Below is a small trained network, with its code and all its weights. Each question gives an input and a target symbol and asks what happens when units are switched off, that is, made to give their printed mean instead of their output.

import numpy as np


def w(rows, s, z=0):
    codes = np.array(rows[::2]) - 128.0
    scale = np.full(codes.shape[1], s)
    scale[-1] = z or s
    return codes * scale


def f(y):
    return y / 2 * (1 + np.tanh(0.7978845608 * (y + 0.044715 * y**3)))


def softmax(a):
    e = np.exp(a - a.max(-1, keepdims=True))
    return e / e.sum(-1, keepdims=True)


def log_softmax(a):
    a = a - a.max(-1, keepdims=True)
    return a - np.log(np.exp(a).sum(-1, keepdims=True))


def net(x, mask):
    ids = ['αγδλξφω'.index(c) for c in x.split()]
    T = len(ids)
    res = E[ids] + P[:T]
    u = 0
    for l in range(2):
        r = res
        for j in range(2):
            rows = slice(4 * j, 4 * j + 4)
            q, k, v = (r @ M[l][rows].T for M in (Q, K, V))
            z = softmax(np.where(np.tri(T) > 0, q @ k.T / 4**0.5, -1e9)) @ v
            o = O[l][rows]
            res = res + np.where(mask[u + j], z, o[:, -1]) @ o[:, :-1]
        u += 2
        y = f(res @ A[l][:, :-1].T + A[l][:, -1])
        res = res + np.where(mask[u : u + 12], y, B[l][:, -1]) @ B[l][:, :-1]
        u += 12
    return log_softmax(res[-1] @ U[:, :-1].T + U[:, -1])


Q, K, V, O, A, B = {}, {}, {}, {}, {}, {}
E = w([
[214,198,180,90,130,71,214],'α',
[105,135,165,75,164,78,248],'γ',
[42,132,61,180,122,77,177],'δ',
[118,39,160,40,183,171,141],'λ',
[177,92,129,100,149,161,105],'ξ',
[178,180,116,195,51,103,80],'φ',
[171,29,140,110,50,139,156],'ω',
],0.017)
P = w([
[116,158,130,175,175,191,204],'0',
[109,171,89,1,70,84,237],'1',
[126,154,165,170,95,80,67],'2',
[130,79,164,186,177,134,182],'3',
[118,120,60,47,147,103,134],'4',
[132,172,185,163,75,72,92],'5',
[140,49,187,187,172,139,194],'6',
[194,133,75,54,141,157,144],'7',
[104,193,145,180,95,71,57],'8',
],0.012)
Q[0] = w([
[109,194,103,92,88,122,141],'0.h0',
[87,84,106,167,99,63,177],'0.h0',
[90,142,85,89,69,184,76],'0.h0',
[194,144,80,143,96,97,172],'0.h0',
[134,77,167,121,118,156,167],'0.h1',
[134,189,22,177,152,173,94],'0.h1',
[129,118,116,105,254,125,146],'0.h1',
[130,161,121,112,210,101,162],'0.h1',
],0.0091)
K[0] = w([
[89,205,30,117,111,98,105],'0.h0',
[18,132,165,184,97,198,170],'0.h0',
[115,167,20,116,88,86,52],'0.h0',
[174,132,119,194,100,167,130],'0.h0',
[157,42,138,137,157,140,156],'0.h1',
[68,145,101,149,145,50,94],'0.h1',
[125,120,103,108,204,134,126],'0.h1',
[91,192,156,114,254,174,194],'0.h1',
],0.009)
V[0] = w([
[181,56,107,190,222,218,81],'0.h0',
[105,118,32,147,68,104,170],'0.h0',
[56,122,187,111,124,103,186],'0.h0',
[84,184,183,161,146,140,117],'0.h0',
[99,129,40,57,132,43,96],'0.h1',
[82,160,87,146,105,161,154],'0.h1',
[206,104,18,87,188,128,209],'0.h1',
[106,165,229,98,254,97,62],'0.h1',
],0.0078)
O[0] = w([
[65,49,125,166,95,172,114,54],'0.h0',
[199,39,176,85,89,155,171,154],'0.h0',
[73,224,164,126,207,162,37,217],'0.h0',
[171,202,109,165,93,253,85,101],'0.h0',
[151,186,167,31,157,167,96,81],'0.h1',
[101,41,161,133,108,208,131,110],'0.h1',
[121,174,41,179,76,110,104,255],'0.h1',
[122,49,68,92,151,160,108,68],'0.h1',
],0.006,0.0058)
A[0] = w([
[41,132,132,88,255,221,151,8],'0.n0',
[154,69,211,101,238,147,27,252],'0.n1',
[188,4,56,184,158,182,147,145],'0.n2',
[59,167,104,181,89,102,72,252],'0.n3',
[131,217,129,155,211,143,99,231],'0.n4',
[124,188,181,184,91,157,125,108],'0.n5',
[216,139,134,57,72,104,91,119],'0.n6',
[119,78,62,152,199,204,166,117],'0.n7',
[147,52,39,172,47,180,177,8],'0.n8',
[107,155,63,206,108,213,165,94],'0.n9',
[156,175,123,95,74,150,11,74],'0.n10',
[140,129,70,138,170,77,168,72],'0.n11',
],0.0082,0.0044)
B[0] = w([
[117,3,189,190,137,106,193,181],'0.n0',
[130,109,118,116,8,104,158,188],'0.n1',
[133,75,52,136,143,104,37,191],'0.n2',
[141,116,157,80,30,65,189,202],'0.n3',
[161,153,199,255,82,120,147,247],'0.n4',
[133,51,95,103,100,162,148,189],'0.n5',
[7,132,83,120,148,111,114,254],'0.n6',
[52,136,151,194,96,95,79,177],'0.n7',
[104,91,78,89,211,121,128,157],'0.n8',
[68,90,86,170,110,231,139,155],'0.n9',
[90,89,99,17,129,96,157,148],'0.n10',
[107,145,45,43,98,213,53,178],'0.n11',
],0.0081,0.006)
Q[1] = w([
[148,157,137,155,105,79,155],'1.h0',
[101,198,68,154,161,145,94],'1.h0',
[152,61,119,227,146,186,161],'1.h0',
[165,131,94,125,248,140,145],'1.h0',
[77,145,129,81,137,177,159],'1.h1',
[63,112,79,102,209,228,139],'1.h1',
[48,188,146,2,70,181,123],'1.h1',
[95,146,143,86,87,91,79],'1.h1',
],0.0079)
K[1] = w([
[160,146,165,218,207,186,171],'1.h0',
[120,159,93,66,88,130,103],'1.h0',
[164,128,254,184,85,46,160],'1.h0',
[108,163,161,114,171,80,85],'1.h0',
[41,184,128,84,185,119,167],'1.h1',
[87,148,101,110,132,53,62],'1.h1',
[120,130,130,66,128,188,176],'1.h1',
[145,109,66,150,77,161,200],'1.h1',
],0.009)
V[1] = w([
[70,167,48,128,159,138,94],'1.h0',
[67,132,129,179,86,72,107],'1.h0',
[138,82,104,101,135,107,204],'1.h0',
[69,131,87,132,146,177,97],'1.h0',
[115,59,138,131,119,178,167],'1.h1',
[157,94,103,162,192,2,145],'1.h1',
[212,99,93,148,91,181,86],'1.h1',
[187,98,104,76,85,149,191],'1.h1',
],0.009)
O[1] = w([
[37,29,154,196,185,96,96,154],'1.h0',
[135,206,35,253,173,111,15,252],'1.h0',
[178,211,162,201,72,60,149,179],'1.h0',
[151,90,140,43,153,139,67,187],'1.h0',
[173,85,172,96,159,131,145,216],'1.h1',
[97,194,222,71,184,150,97,154],'1.h1',
[147,167,133,196,86,206,90,108],'1.h1',
[121,36,118,240,100,144,163,132],'1.h1',
],0.0064,0.012)
A[1] = w([
[169,149,119,68,196,84,120,135],'1.n0',
[217,163,119,154,128,90,106,120],'1.n1',
[176,118,147,136,79,194,36,84],'1.n2',
[130,124,99,151,179,204,218,152],'1.n3',
[107,148,180,188,104,127,180,216],'1.n4',
[201,151,128,167,129,173,154,3],'1.n5',
[78,100,97,172,122,104,103,2],'1.n6',
[118,141,231,171,118,111,81,39],'1.n7',
[165,144,116,166,152,92,153,116],'1.n8',
[147,162,179,159,130,161,129,206],'1.n9',
[246,79,175,159,144,121,135,185],'1.n10',
[99,133,129,73,73,79,132,82],'1.n11',
],0.011,0.0036)
B[1] = w([
[70,47,110,125,76,141,126,187],'1.n0',
[54,130,63,78,180,179,132,253],'1.n1',
[105,188,147,169,125,186,106,169],'1.n2',
[130,254,152,62,134,44,102,154],'1.n3',
[211,115,111,167,35,56,93,232],'1.n4',
[39,100,158,47,109,153,220,181],'1.n5',
[98,113,171,19,131,101,190,217],'1.n6',
[129,159,202,153,116,180,202,221],'1.n7',
[136,129,110,152,85,107,103,209],'1.n8',
[169,186,126,82,183,175,179,187],'1.n9',
[174,73,70,135,214,200,101,207],'1.n10',
[149,158,159,60,182,136,168,182],'1.n11',
],0.0087,0.012)
U = w([
[103,162,102,19,123,168,238,16],'α',
[186,200,204,163,153,147,140,123],'γ',
[86,110,101,169,17,105,137,205],'δ',
[44,143,226,171,78,191,191,53],'λ',
[67,222,128,173,128,198,82,172],'ξ',
[82,109,131,168,69,254,208,43],'φ',
[189,154,62,183,205,120,91,255],'ω',
],0.0077,0.0051)

Each question gives the input, a string of symbols that net reads in full, and the target symbol t.
The units are the heads (4 rows each of Q, K, V and O) and the neurons (one row each of A and B). Each row of codes is followed by its name. A weight is (code - 128) times the scale printed after its matrix; where a second scale follows, it is the last column's (O, A, B and U).
mask holds one flag per unit, layer by layer, with each layer's heads first. A switched-off unit (its flag False) gives its mean, the last column of its rows in O or B, instead of its output. The means were averaged over made-up inputs and are rounded, as every weight is.
A unit's drop is (log p(t) with every unit on - log p(t) with that unit switched off) / (log p(t) with every unit on - log p(t) with every unit switched off).
The circuit of an input: a set's keep is (log p(t) with only the set's units on - log p(t) with every unit switched off) / (log p(t) with every unit on - log p(t) with every unit switched off). Starting from the 12 units with the biggest drops (on a tie, the unit counted first), units are removed one at a time, each time the one whose removal leaves the highest keep (on an exact tie, the one counted first), for as long as the keep stays at least 0.8.
units of the circuit, in order: the units of the circuit, biggest drop first
top k neurons in layer l: the k neurons of layer l with the biggest drops, biggest first
which heads matter: for each layer, one digit per head in row order, 1 if its drop is at least 0.15 and else 0, layers parted by /
input λ φ ω α δ α ξ γ ω, target ξ: which heads matter => 11 / 10
input λ ξ α ω λ α, target ξ: top 4 neurons in layer 0 => (0.n7, 0.n0, 0.n2, 0.n9)
input α α ω ω α, target ω: units of the circuit, in order => (1.n5)
input δ γ γ, target ω: which heads matter => 00 / 01
input λ α λ λ α ξ φ φ α, target ξ: which heads matter => 11 / 10
input α ω φ δ α δ ξ, target ξ: which heads matter => 00 / 01
input λ γ γ, target ξ: top 2 neurons in layer 1 => (1.n6, 1.n1)
input γ α γ α λ δ, target α: units of the circuit, in order => (0.n3, 1.n11)
input λ α ω δ φ, target α: which heads matter => 00 / 01
input δ δ ξ α ξ, target δ: top 2 neurons in layer 1 => (1.n1, 1.n9)
input λ ω α α φ δ, target ξ: top 4 neurons in layer 0 => (0.n0, 0.n7, 0.n2, 0.n9)
input ξ ω α ξ α ξ, target λ: which heads matter => 11 / 10
input ξ ω γ α, target α: units of the circuit, in order => (1.n5, 1.h0)
input γ φ λ α δ ξ, target α: which heads matter => 10 / 01
input δ λ φ δ λ λ λ ξ δ, target ω: which heads matter => 11 / 01
input ξ λ α γ γ γ, target λ: top 2 neurons in layer 1 => (1.n7, 1.n0)
input α δ α λ ω γ, target δ: which heads matter => 01 / 01
input α ξ α δ α, target ω: which heads matter => 11 / 01
input γ α ω, target α: units of the circuit, in order => (0.h0, 1.h1, 0.n4, 0.n0)
input δ γ ξ φ ω α λ γ, target δ: which heads matter => 10 / 01
input λ ω φ δ ω λ, target ξ: which heads matter => 11 / 10
input α γ ω δ α φ λ λ, target δ: which heads matter => 01 / 00
input ω ω λ λ λ ω ξ, target ξ: which heads matter => 00 / 11
input α λ ξ, target δ: which heads matter => 00 / 11
input ξ λ δ, target λ: top 2 neurons in layer 0 => (0.n2, 0.n9)
input δ δ δ λ φ ξ φ γ γ, target ω: top 2 neurons in layer 0 => (0.n9, 0.n6)
input λ λ γ, target ξ: top 3 neurons in layer 0 => (0.n0, 0.n7, 0.n2)
input ξ ω ξ δ γ λ γ φ, target α: top 4 neurons in layer 0 => (0.n6, 0.n4, 0.n10, 0.n8)
input ω φ λ λ λ δ, target γ: top neuron in layer 0 => (0.n8)
